Here is a tiny trained network, its code and every weight. The questions are about switching its units off for an input and a class, where a switched-off unit gives its printed mean instead of its output.

import numpy as np


def w(rows, s, z=0):
    codes = np.array(rows[::2]) - 128.0
    scale = np.full(codes.shape[1], s)
    scale[-1] = z or s
    return codes * scale


def norm(h):
    return h / np.sqrt((h * h).mean(-1, keepdims=True) + 1e-5)


def f(y):
    return y / 2 * (1 + np.tanh(0.7978845608 * (y + 0.044715 * y**3)))


def log_softmax(a):
    a = a - a.max(-1, keepdims=True)
    return a - np.log(np.exp(a).sum(-1, keepdims=True))


def net(x, mask):
    res = np.array(x, float).reshape(1, 6) / 4 @ E
    u = 0
    for l in range(4):
        y = f(norm(res) @ A[l][:, :-1].T + A[l][:, -1])
        res = res + np.where(mask[u : u + 6], y, B[l][:, -1]) @ B[l][:, :-1]
        u += 6
    return log_softmax(norm(res)[-1] @ U[:, :-1].T + U[:, -1])


A, B = {}, {}
E = w([
[215,171,89,139,197,62,160,58],'x0',
[178,127,78,2,102,119,129,187],'x1',
[161,130,143,72,107,36,164,106],'x2',
[87,93,191,140,218,113,139,169],'x3',
[155,167,108,187,152,83,194,201],'x4',
[168,45,139,82,129,190,225,87],'x5',
],0.0068)
A[0] = w([
[113,137,149,155,252,198,96,141,82],'0.n0',
[136,148,116,84,143,157,109,47,121],'0.n1',
[143,126,145,164,122,116,138,131,157],'0.n2',
[129,179,57,136,110,108,73,200,120],'0.n3',
[156,107,133,137,171,145,121,162,3],'0.n4',
[206,144,113,132,107,73,181,70,152],'0.n5',
],0.011,0.0055)
B[0] = w([
[103,207,62,122,185,208,72,101,201],'0.n0',
[183,60,29,188,52,2,47,149,187],'0.n1',
[96,186,99,95,128,220,156,130,156],'0.n2',
[194,159,27,60,12,45,92,154,207],'0.n3',
[205,112,126,250,69,179,28,109,114],'0.n4',
[74,122,53,99,144,197,182,85,254],'0.n5',
],0.0083,0.0066)
A[1] = w([
[132,162,189,112,168,111,149,191,98],'1.n0',
[144,83,188,108,122,81,117,111,105],'1.n1',
[112,145,136,202,46,139,135,82,87],'1.n2',
[187,120,126,177,90,121,78,112,94],'1.n3',
[189,146,144,126,130,121,133,167,35],'1.n4',
[184,129,153,183,245,130,104,123,2],'1.n5',
],0.011,0.0032)
B[1] = w([
[83,186,2,220,204,127,181,211,144],'1.n0',
[205,56,189,182,68,106,70,97,135],'1.n1',
[96,178,54,94,83,213,35,131,250],'1.n2',
[228,161,48,59,196,52,134,227,230],'1.n3',
[97,180,156,204,136,160,25,115,94],'1.n4',
[15,94,195,150,161,238,18,107,219],'1.n5',
],0.0074,0.002)
A[2] = w([
[79,87,109,81,46,152,128,82,77],'2.n0',
[157,203,84,174,77,74,71,148,43],'2.n1',
[69,107,167,95,181,158,45,180,38],'2.n2',
[135,125,109,146,140,56,83,156,74],'2.n3',
[138,168,126,175,115,166,87,42,250],'2.n4',
[119,2,148,53,109,150,158,202,93],'2.n5',
],0.0085,0.0023)
B[2] = w([
[105,150,157,195,113,90,118,158,225],'2.n0',
[140,67,129,94,118,129,91,141,254],'2.n1',
[118,193,135,99,189,148,185,96,198],'2.n2',
[110,60,87,160,134,118,110,177,164],'2.n3',
[85,7,119,156,86,153,102,132,240],'2.n4',
[219,204,166,127,137,145,160,123,212],'2.n5',
],0.011,0.0045)
A[3] = w([
[120,193,96,100,144,104,70,254,17],'3.n0',
[126,100,21,78,85,188,174,173,252],'3.n1',
[78,112,186,139,150,100,53,110,98],'3.n2',
[93,219,106,80,127,104,99,164,111],'3.n3',
[150,162,95,137,167,49,241,84,18],'3.n4',
[77,167,78,93,155,139,102,180,30],'3.n5',
],0.0086,0.0019)
B[3] = w([
[88,136,76,109,10,46,161,162,185],'3.n0',
[90,118,176,64,189,149,129,134,254],'3.n1',
[122,37,31,48,140,160,199,82,139],'3.n2',
[111,61,37,49,126,159,190,153,161],'3.n3',
[222,193,142,161,189,104,196,124,168],'3.n4',
[175,1,141,130,113,156,65,85,161],'3.n5',
],0.0098,0.0092)
U = w([
[84,166,184,158,97,124,124,229,133],'0',
[132,118,131,199,151,16,105,98,3],'1',
[117,44,33,77,75,78,54,169,200],'2',
[202,108,243,140,85,109,43,151,17],'3',
[8,97,113,159,172,229,109,97,148],'4',
[202,166,128,75,191,159,195,122,163],'5',
],0.015,0.0056)

Each question gives the input, the list of numbers given to net, and the class t.
The units are the neurons (one row each of A and B). Each row of codes is followed by its name. A weight is (code - 128) times the scale printed after its matrix; where a second scale follows, it is the last column's (A, B and U).
mask holds one flag per neuron, layer by layer. A switched-off neuron (its flag False) gives its mean, the last column of its row in B, instead of its output. The means were averaged over made-up inputs and are rounded, as every weight is.
A unit's drop is (log p(t) with every unit on - log p(t) with that unit switched off) / (log p(t) with every unit on - log p(t) with every unit switched off).
The circuit of an input: a set's keep is (log p(t) with only the set's units on - log p(t) with every unit switched off) / (log p(t) with every unit on - log p(t) with every unit switched off). Starting from the 12 units with the biggest drops (on a tie, the unit counted first), units are removed one at a time, each time the one whose removal leaves the highest keep (on an exact tie, the one counted first), for as long as the keep stays at least 0.8.
circuit, biggest first: the units of the circuit, biggest drop first
top k neurons: the k neurons with the biggest drops, biggest first
k most important neurons of layer l: the k neurons of layer l with the biggest drops, biggest first
drop of u: that unit's drop, to one decimal
input [-3,-2,2,7,-5,5], class 5: 2 most important neurons of layer 2 -> (2.n5, 2.n2)
input [-6,-3,4,1,-5,0], class 3: circuit, biggest first -> (0.n0, 0.n5, 2.n5)
input [-8,0,7,3,-1,4], class 5: circuit, biggest first -> (2.n5)
input [-5,5,-3,0,-7,2], class 3: circuit, biggest first -> (2.n5, 0.n0, 0.n5, 2.n0)
input [5,7,-8,6,8,2], class 4: circuit, biggest first -> (1.n5, 0.n1, 0.n4)
input [5,-6,3,-8,3,6], class 4: circuit, biggest first -> (0.n5, 0.n3)
input [3,-6,7,4,8,-3], class 5: top 3 neurons -> (3.n4, 0.n5, 0.n2)
input [-5,3,-6,-2,0,4], class 0: top 3 neurons -> (2.n0, 1.n3, 3.n2)
input [3,-6,4,-7,-2,7], class 4: top 3 neurons -> (0.n5, 0.n3, 3.n0)
input [-4,-3,-3,-3,-7,8], class 3: top 3 neurons -> (0.n5, 2.n5, 0.n0)
input [-2,1,5,1,-8,3], class 3: 2 most important neurons of layer 0 -> (0.n3, 0.n0)
input [-3,2,-8,-1,1,2], class 4: top 3 neurons -> (0.n1, 0.n0, 1.n3)
input [6,-5,-8,-1,-3,-7], class 2: top 3 neurons -> (0.n3, 0.n5, 1.n3)
input [7,-7,-2,-2,-6,6], class 2: circuit, biggest first -> (0.n1)
input [5,8,7,-4,2,0], class 5: top 2 neurons -> (0.n5, 3.n4)
input [5,4,4,-5,-3,5], class 5: top 2 neurons -> (0.n5, 3.n4)
input [4,-6,-3,-5,-5,5], class 2: top 2 neurons -> (0.n1, 1.n3)
input [-1,2,5,-8,6,1], class 5: 2 most important neurons of layer 0 -> (0.n5, 0.n1)
input [-4,5,-5,5,-1,5], class 5: drop of 2.n5 -> 0.2
input [-8,-3,2,-6,6,7], class 0: drop of 2.n0 -> 0.3
input [-1,-1,2,-6,4,8], class 5: most important neuron of layer 0 -> (0.n0)
input [5,6,-8,6,-2,7], class 4: drop of 0.n0 -> 0.2
input [5,8,-8,5,0,3], class 4: drop of 0.n3 -> 0.1
